Below are the code and all the weights of a small trained network. Each question names an input and a class and asks about switching units off, where a switched-off unit gives its printed mean instead of its output.

import numpy as np


def w(rows, s, z=0):
    codes = np.array(rows[::2]) - 128.0
    scale = np.full(codes.shape[1], s)
    scale[-1] = z or s
    return codes * scale


def norm(h):
    return h / np.sqrt((h * h).mean(-1, keepdims=True) + 1e-5)


def f(y):
    return np.maximum(y, 0)


def log_softmax(a):
    a = a - a.max(-1, keepdims=True)
    return a - np.log(np.exp(a).sum(-1, keepdims=True))


def net(x, mask):
    res = np.array(x, float).reshape(1, 3) / 4 @ E
    u = 0
    for l in range(2):
        y = f(norm(res) @ A[l][:, :-1].T + A[l][:, -1])
        res = res + np.where(mask[u : u + 5], y, B[l][:, -1]) @ B[l][:, :-1]
        u += 5
    return log_softmax(norm(res)[-1] @ U[:, :-1].T + U[:, -1])


A, B = {}, {}
E = w([
[193,174,74,70,175,61],'x0',
[106,84,7,207,200,183],'x1',
[217,168,177,214,85,181],'x2',
],0.011)
A[0] = w([
[68,115,118,77,150,129,2],'L0N0',
[132,174,105,11,156,95,147],'L0N1',
[1,104,237,75,74,136,121],'L0N2',
[146,146,130,78,112,55,162],'L0N3',
[214,190,167,74,131,98,59],'L0N4',
],0.018,0.0055)
B[0] = w([
[210,173,134,118,146,139,160],'L0N0',
[135,131,219,17,136,89,222],'L0N1',
[26,5,148,176,81,70,248],'L0N2',
[146,128,89,146,188,205,200],'L0N3',
[212,197,109,127,77,140,202],'L0N4',
],0.017,0.015)
A[1] = w([
[180,91,126,64,146,21,222],'L1N0',
[150,137,28,90,157,2,4],'L1N1',
[170,157,226,216,32,97,89],'L1N2',
[138,101,91,106,180,137,206],'L1N3',
[108,96,83,135,145,83,8],'L1N4',
],0.023,0.0019)
B[1] = w([
[67,75,76,227,92,166,240],'L1N0',
[172,46,203,82,84,165,183],'L1N1',
[227,135,137,5,118,169,247],'L1N2',
[147,194,118,140,101,66,180],'L1N3',
[112,168,98,121,146,206,174],'L1N4',
],0.02,0.014)
U = w([
[239,161,160,49,102,196,198],'0',
[77,157,164,127,240,31,3],'1',
[74,196,221,155,153,38,9],'2',
[4,6,155,103,89,154,230],'3',
[155,192,153,153,194,24,50],'4',
[56,226,59,204,184,133,106],'5',
],0.013,0.0051)

Each question gives the input, the list of numbers given to net, and the class t.
The units are the neurons (one row each of A and B). Each row of codes is followed by its name. A weight is (code - 128) times the scale printed after its matrix; where a second scale follows, it is the last column's (A, B and U).
mask holds one flag per neuron, layer by layer. A switched-off neuron (its flag False) gives its mean, the last column of its row in B, instead of its output. The means were averaged over made-up inputs and are rounded, as every weight is.
A unit's drop is (log p(t) with every unit on - log p(t) with that unit switched off) / (log p(t) with every unit on - log p(t) with every unit switched off).
The circuit of an input: a set's keep is (log p(t) with only the set's units on - log p(t) with every unit switched off) / (log p(t) with every unit on - log p(t) with every unit switched off). Starting from all 10 units, units are removed one at a time, each time the one whose removal leaves the highest keep (on an exact tie, the one counted first), for as long as the keep stays at least 0.8.
units of the circuit, in order: the units of the circuit, biggest drop first
unit that matters most: the unit with the biggest drop
top k neurons: the k neurons with the biggest drops, biggest first
k most important neurons of layer l: the k neurons of layer l with the biggest drops, biggest first
drop when u is switched off: that unit's drop, to one decimal
input [-6,8,6], class 0: units of the circuit, in order : (L0N2)
input [1,6,-1], class 0: 3 most important neurons of layer 0 : (L0N2, L0N1, L0N3)
input [5,2,-1], class 3: top 3 neurons : (L1N0, L1N2, L0N1)
input [8,3,1], class 3: top 4 neurons : (L1N0, L1N2, L0N1, L0N0)
input [-3,7,3], class 5: 3 most important neurons of layer 0 : (L0N4, L0N2, L0N1)
input [3,8,-2], class 0: 2 most important neurons of layer 1 : (L1N1, L1N0)
input [6,-8,-3], class 3: 3 most important neurons of layer 0 : (L0N1, L0N0, L0N3)
input [-1,7,3], class 5: top 2 neurons : (L1N2, L0N1)
input [-7,7,-4], class 5: 2 most important neurons of layer 1 : (L1N2, L1N1)
input [-4,7,-5], class 5: top 2 neurons : (L1N2, L0N4)
input [-6,6,-2], class 5: 2 most important neurons of layer 1 : (L1N2, L1N1)
input [-2,7,4], class 5: 2 most important neurons of layer 0 : (L0N4, L0N2)
input [-7,5,4], class 0: 2 most important neurons of layer 0 : (L0N3, L0N2)
input [0,-6,-2], class 3: unit that matters most : L0N2
input [-4,7,-2], class 5: drop when L1N2 is switched off : 0.4
input [-6,8,-3], class 5: drop when L0N2 is switched off : 0.3
input [-3,8,2], class 5: drop when L0N2 is switched off : 0.3
